Here is a tiny trained network, its code and every weight. The questions are about switching its units off for an input and a class, where a switched-off unit gives its printed mean instead of its output.

import numpy as np


def w(rows, s, z=0):
    codes = np.array(rows[::2]) - 128.0
    scale = np.full(codes.shape[1], s)
    scale[-1] = z or s
    return codes * scale


def norm(h):
    return h / np.sqrt((h * h).mean(-1, keepdims=True) + 1e-5)


def f(y):
    return np.maximum(y, 0)


def log_softmax(a):
    a = a - a.max(-1, keepdims=True)
    return a - np.log(np.exp(a).sum(-1, keepdims=True))


def net(x, mask):
    res = np.array(x, float).reshape(1, 4) / 4 @ E
    u = 0
    for l in range(4):
        y = f(norm(res) @ A[l][:, :-1].T + A[l][:, -1])
        res = res + np.where(mask[u : u + 9], y, B[l][:, -1]) @ B[l][:, :-1]
        u += 9
    return log_softmax(norm(res)[-1] @ U[:, :-1].T + U[:, -1])


A, B = {}, {}
E = w([
[144,101,230,237,108,193,173,249],'x0',
[228,26,145,37,124,173,140,122],'x1',
[134,254,156,113,46,181,189,77],'x2',
[47,117,117,132,107,158,77,84],'x3',
],0.0084)
A[0] = w([
[125,71,99,130,183,129,91,153,46],'0.n0',
[143,225,151,115,120,207,132,147,250],'0.n1',
[129,104,22,123,139,95,102,158,71],'0.n2',
[108,141,59,179,55,182,178,189,73],'0.n3',
[34,252,88,153,130,72,101,213,41],'0.n4',
[164,90,162,48,119,79,52,112,208],'0.n5',
[146,81,132,64,66,40,166,208,140],'0.n6',
[202,82,73,35,54,254,115,123,145],'0.n7',
[85,188,131,57,61,129,168,97,82],'0.n8',
],0.0071,0.0021)
B[0] = w([
[89,70,139,197,169,118,65,145,182],'0.n0',
[116,134,132,85,211,104,98,102,225],'0.n1',
[150,240,254,101,120,142,188,127,178],'0.n2',
[84,88,160,109,83,82,147,119,177],'0.n3',
[190,178,21,161,118,180,148,163,215],'0.n4',
[155,115,56,154,167,83,140,44,217],'0.n5',
[96,160,144,178,161,211,136,71,185],'0.n6',
[93,136,85,170,148,211,166,159,254],'0.n7',
[168,130,207,88,155,93,135,177,202],'0.n8',
],0.0078,0.0065)
A[1] = w([
[84,156,97,200,94,142,74,114,122],'1.n0',
[134,126,142,91,77,72,141,68,106],'1.n1',
[119,105,174,176,156,119,131,145,73],'1.n2',
[110,105,120,72,187,84,122,120,128],'1.n3',
[195,135,132,173,163,155,115,160,154],'1.n4',
[198,88,115,96,66,144,71,129,5],'1.n5',
[173,129,158,177,2,134,104,172,75],'1.n6',
[93,162,112,165,231,54,76,165,129],'1.n7',
[82,118,138,52,126,108,114,152,95],'1.n8',
],0.0099,0.0021)
B[1] = w([
[231,116,136,91,94,105,145,224,192],'1.n0',
[99,101,148,172,67,82,184,116,161],'1.n1',
[29,46,192,224,179,117,82,193,195],'1.n2',
[123,75,176,232,130,55,121,187,197],'1.n3',
[56,119,83,144,25,141,2,143,232],'1.n4',
[76,193,189,58,31,218,123,131,130],'1.n5',
[10,100,133,19,71,90,154,157,167],'1.n6',
[251,124,151,242,41,219,92,53,254],'1.n7',
[202,97,224,208,243,94,220,140,141],'1.n8',
],0.0053,0.0063)
A[2] = w([
[89,36,210,204,102,138,178,232,122],'2.n0',
[160,171,79,181,171,2,93,37,207],'2.n1',
[182,85,168,169,157,140,115,102,3],'2.n2',
[169,100,114,77,196,95,123,113,49],'2.n3',
[123,176,217,115,126,110,185,74,54],'2.n4',
[93,234,199,25,114,177,204,137,71],'2.n5',
[93,44,90,150,188,150,154,112,130],'2.n6',
[161,85,133,58,92,154,106,128,122],'2.n7',
[81,83,147,129,220,146,133,94,117],'2.n8',
],0.0075,0.0014)
B[2] = w([
[116,141,99,36,163,64,169,79,255],'2.n0',
[89,93,178,115,104,109,199,137,230],'2.n1',
[150,153,152,99,200,126,86,143,174],'2.n2',
[105,147,137,91,58,111,98,198,156],'2.n3',
[187,121,218,143,159,118,85,95,174],'2.n4',
[170,103,163,173,254,85,48,102,210],'2.n5',
[159,246,109,100,110,152,115,149,191],'2.n6',
[190,226,110,148,83,159,121,177,141],'2.n7',
[159,171,134,116,88,155,143,145,174],'2.n8',
],0.0089,0.0083)
A[3] = w([
[30,72,155,102,153,122,115,171,112],'3.n0',
[149,221,189,140,159,120,117,71,220],'3.n1',
[167,120,91,123,81,100,196,26,210],'3.n2',
[144,25,143,192,132,82,15,119,91],'3.n3',
[102,187,82,233,127,91,116,163,59],'3.n4',
[84,112,57,176,62,100,160,132,42],'3.n5',
[76,128,184,91,107,88,191,149,251],'3.n6',
[186,114,92,108,220,154,187,143,176],'3.n7',
[135,74,102,87,151,254,132,137,128],'3.n8',
],0.0094,0.0021)
B[3] = w([
[98,106,164,118,127,63,207,100,173],'3.n0',
[141,64,104,122,98,147,60,168,254],'3.n1',
[22,63,126,134,148,135,209,198,181],'3.n2',
[145,129,177,114,167,103,69,65,213],'3.n3',
[150,205,89,28,110,213,176,116,189],'3.n4',
[186,138,70,74,121,166,143,186,149],'3.n5',
[45,2,90,188,63,122,141,64,192],'3.n6',
[86,169,113,193,93,117,117,125,213],'3.n7',
[160,222,46,114,15,181,160,148,189],'3.n8',
],0.0077,0.0092)
U = w([
[181,199,7,109,99,219,149,165,255],'0',
[193,104,185,153,234,107,7,71,69],'1',
[42,16,108,119,122,78,232,119,73],'2',
],0.013,0.00084)

Each question gives the input, the list of numbers given to net, and the class t.
The units are the neurons (one row each of A and B). Each row of codes is followed by its name. A weight is (code - 128) times the scale printed after its matrix; where a second scale follows, it is the last column's (A, B and U).
mask holds one flag per neuron, layer by layer. A switched-off neuron (its flag False) gives its mean, the last column of its row in B, instead of its output. The means were averaged over made-up inputs and are rounded, as every weight is.
A unit's drop is (log p(t) with every unit on - log p(t) with that unit switched off) / (log p(t) with every unit on - log p(t) with every unit switched off).
The circuit of an input: a set's keep is (log p(t) with only the set's units on - log p(t) with every unit switched off) / (log p(t) with every unit on - log p(t) with every unit switched off). Starting from the 12 units with the biggest drops (on a tie, the unit counted first), units are removed one at a time, each time the one whose removal leaves the highest keep (on an exact tie, the one counted first), for as long as the keep stays at least 0.8.
units of the circuit, in order: the units of the circuit, biggest drop first
unit that matters most: the unit with the biggest drop
top k neurons: the k neurons with the biggest drops, biggest first
top k neurons in layer l: the k neurons of layer l with the biggest drops, biggest first
drop of u: that unit's drop, to one decimal
input [8,7,6,-5], class 2: unit that matters most => 0.n4
input [8,1,8,4], class 1: top 3 neurons => [2.n5; 0.n1; 2.n4]
input [-8,4,-6,8], class 2: top 3 neurons => [2.n1; 2.n5; 0.n5]
input [-7,0,7,-6], class 1: units of the circuit, in order => [2.n5; 0.n8]
input [-7,6,-1,7], class 2: top 3 neurons => [0.n5; 0.n4; 2.n1]
input [7,-7,8,-2], class 1: top 3 neurons in layer 1 => [1.n6; 1.n7; 1.n3]
input [1,3,-3,-5], class 0: top 2 neurons in layer 0 => [0.n6; 0.n1]
input [-7,6,3,7], class 2: top 2 neurons => [0.n5; 3.n2]
input [-3,4,5,8], class 1: units of the circuit, in order => [0.n8; 2.n5]
input [-2,8,-8,-6], class 0: top 2 neurons in layer 0 => [0.n7; 0.n1]
input [-3,3,-1,-6], class 0: top 2 neurons => [0.n7; 0.n6]
input [7,1,6,-6], class 2: top 2 neurons => [2.n0; 0.n2]
input [-5,-5,-5,-7], class 0: top 2 neurons in layer 2 => [2.n5; 2.n0]
input [-7,5,-6,1], class 2: top 3 neurons in layer 0 => [0.n5; 0.n1; 0.n8]
input [-7,5,6,-7], class 2: top 2 neurons => [0.n5; 3.n2]
input [-2,-5,8,3], class 1: top neuron in layer 0 => [0.n8]
input [1,6,8,-3], class 1: top 2 neurons => [2.n5; 0.n4]
input [6,-6,-4,3], class 0: top 3 neurons in layer 3 => [3.n4; 3.n5; 3.n2]
input [-8,8,-2,-7], class 0: top 2 neurons => [0.n7; 2.n0]
input [-8,2,-4,5], class 2: unit that matters most => 2.n1
input [-5,2,2,-1], class 2: drop of 0.n5 => 0.4
input [-5,-1,6,-6], class 1: drop of 2.n5 => 0.5
input [-8,6,1,0], class 2: drop of 0.n5 => 1.9
input [-5,-2,8,7], class 1: drop of 0.n1 => 0.0
